Here is a tiny trained network, its code and every weight. The questions are about switching its units off for an input and a class, where a switched-off unit gives its printed mean instead of its output.

import numpy as np


def w(rows, s, z=0):
    codes = np.array(rows[::2]) - 128.0
    scale = np.full(codes.shape[1], s)
    scale[-1] = z or s
    return codes * scale


def f(y):
    return np.maximum(y, 0)


def log_softmax(a):
    a = a - a.max(-1, keepdims=True)
    return a - np.log(np.exp(a).sum(-1, keepdims=True))


def net(x, mask):
    res = np.array(x, float).reshape(1, 3) / 4 @ E
    y = f(res @ A[0][:, :-1].T + A[0][:, -1])
    res = res + np.where(mask, y, B[0][:, -1]) @ B[0][:, :-1]
    return log_softmax(res[-1] @ U[:, :-1].T + U[:, -1])


A, B = {}, {}
E = w([
[187,160,63],'x0',
[55,106,37],'x1',
[112,244,128],'x2',
],0.011)
A[0] = w([
[20,129,103,142],'neuron 1',
[131,139,160,174],'neuron 2',
[194,123,98,111],'neuron 3',
[67,37,200,183],'neuron 4',
[177,140,188,253],'neuron 5',
[135,186,234,155],'neuron 6',
[120,100,142,156],'neuron 7',
[97,131,238,187],'neuron 8',
[92,98,147,102],'neuron 9',
[146,128,80,88],'neuron 10',
[95,171,121,89],'neuron 11',
[6,173,217,132],'neuron 12',
[106,79,163,138],'neuron 13',
[197,138,87,106],'neuron 14',
[182,85,52,118],'neuron 15',
[12,198,163,105],'neuron 16',
[144,194,102,53],'neuron 17',
[192,130,50,90],'neuron 18',
[172,86,123,159],'neuron 19',
[170,222,71,47],'neuron 20',
[137,40,83,123],'neuron 21',
[121,191,89,84],'neuron 22',
[133,166,115,92],'neuron 23',
[141,168,141,48],'neuron 24',
[92,115,76,113],'neuron 25',
[106,106,164,77],'neuron 26',
[143,151,97,40],'neuron 27',
[62,92,182,147],'neuron 28',
[238,80,120,138],'neuron 29',
[145,132,147,88],'neuron 30',
[117,141,127,110],'neuron 31',
[96,116,75,159],'neuron 32',
[202,127,173,226],'neuron 33',
[92,118,78,155],'neuron 34',
],0.016,0.0048)
B[0] = w([
[219,112,74,213],'neuron 1',
[92,135,134,168],'neuron 2',
[122,84,90,174],'neuron 3',
[191,162,249,249],'neuron 4',
[45,102,166,230],'neuron 5',
[33,168,127,237],'neuron 6',
[134,127,162,164],'neuron 7',
[66,151,146,228],'neuron 8',
[164,148,128,161],'neuron 9',
[124,159,117,157],'neuron 10',
[143,86,107,163],'neuron 11',
[99,109,34,228],'neuron 12',
[132,127,183,186],'neuron 13',
[135,77,112,179],'neuron 14',
[81,128,52,198],'neuron 15',
[136,74,9,215],'neuron 16',
[151,147,202,176],'neuron 17',
[93,160,124,190],'neuron 18',
[107,73,95,185],'neuron 19',
[166,162,253,207],'neuron 20',
[99,201,101,217],'neuron 21',
[161,128,140,181],'neuron 22',
[147,129,163,156],'neuron 23',
[102,132,158,153],'neuron 24',
[149,191,138,182],'neuron 25',
[118,123,162,156],'neuron 26',
[148,154,137,145],'neuron 27',
[176,133,160,200],'neuron 28',
[98,34,63,220],'neuron 29',
[136,132,138,145],'neuron 30',
[129,114,120,138],'neuron 31',
[164,196,118,190],'neuron 32',
[86,78,156,228],'neuron 33',
[180,187,115,188],'neuron 34',
],0.032,0.012)
U = w([
[138,123,229,8],'0',
[87,248,122,208],'1',
[215,193,175,17],'2',
[209,106,106,161],'3',
[138,79,148,255],'4',
],0.015,0.0015)

Each question gives the input, the list of numbers given to net, and the class t.
The units are the neurons (one row each of A and B). Each row of codes is followed by its name. A weight is (code - 128) times the scale printed after its matrix; where a second scale follows, it is the last column's (A, B and U).
mask holds one flag per neuron, in row order. A switched-off neuron (its flag False) gives its mean, the last column of its row in B, instead of its output. The means were averaged over made-up inputs and are rounded, as every weight is.
A unit's drop is (log p(t) with every unit on - log p(t) with that unit switched off) / (log p(t) with every unit on - log p(t) with every unit switched off).
most important unit: the unit with the biggest drop
k most important neurons: the k neurons with the biggest drops, biggest first
drop when u is switched off: that unit's drop, to one decimal
input [1,-5,-3], class 4: most important unit	neuron 29
input [0,0,-7], class 0: 3 most important neurons	[neuron 4; neuron 16; neuron 12]
input [6,-4,0], class 4: 2 most important neurons	[neuron 4; neuron 29]
input [7,0,-3], class 4: 3 most important neurons	[neuron 29; neuron 6; neuron 14]
input [-8,5,1], class 3: 3 most important neurons	[neuron 16; neuron 12; neuron 1]
input [1,-8,2], class 0: 2 most important neurons	[neuron 33; neuron 21]
input [0,2,-6], class 2: 2 most important neurons	[neuron 6; neuron 4]
input [1,2,8], class 2: 3 most important neurons	[neuron 20; neuron 29; neuron 17]
input [8,4,2], class 2: drop when neuron 20 is switched off	0.2
input [3,4,8], class 2: drop when neuron 20 is switched off	0.1
input [1,-5,1], class 0: drop when neuron 15 is switched off	0.2
input [7,-1,-7], class 4: drop when neuron 29 is switched off	2.3
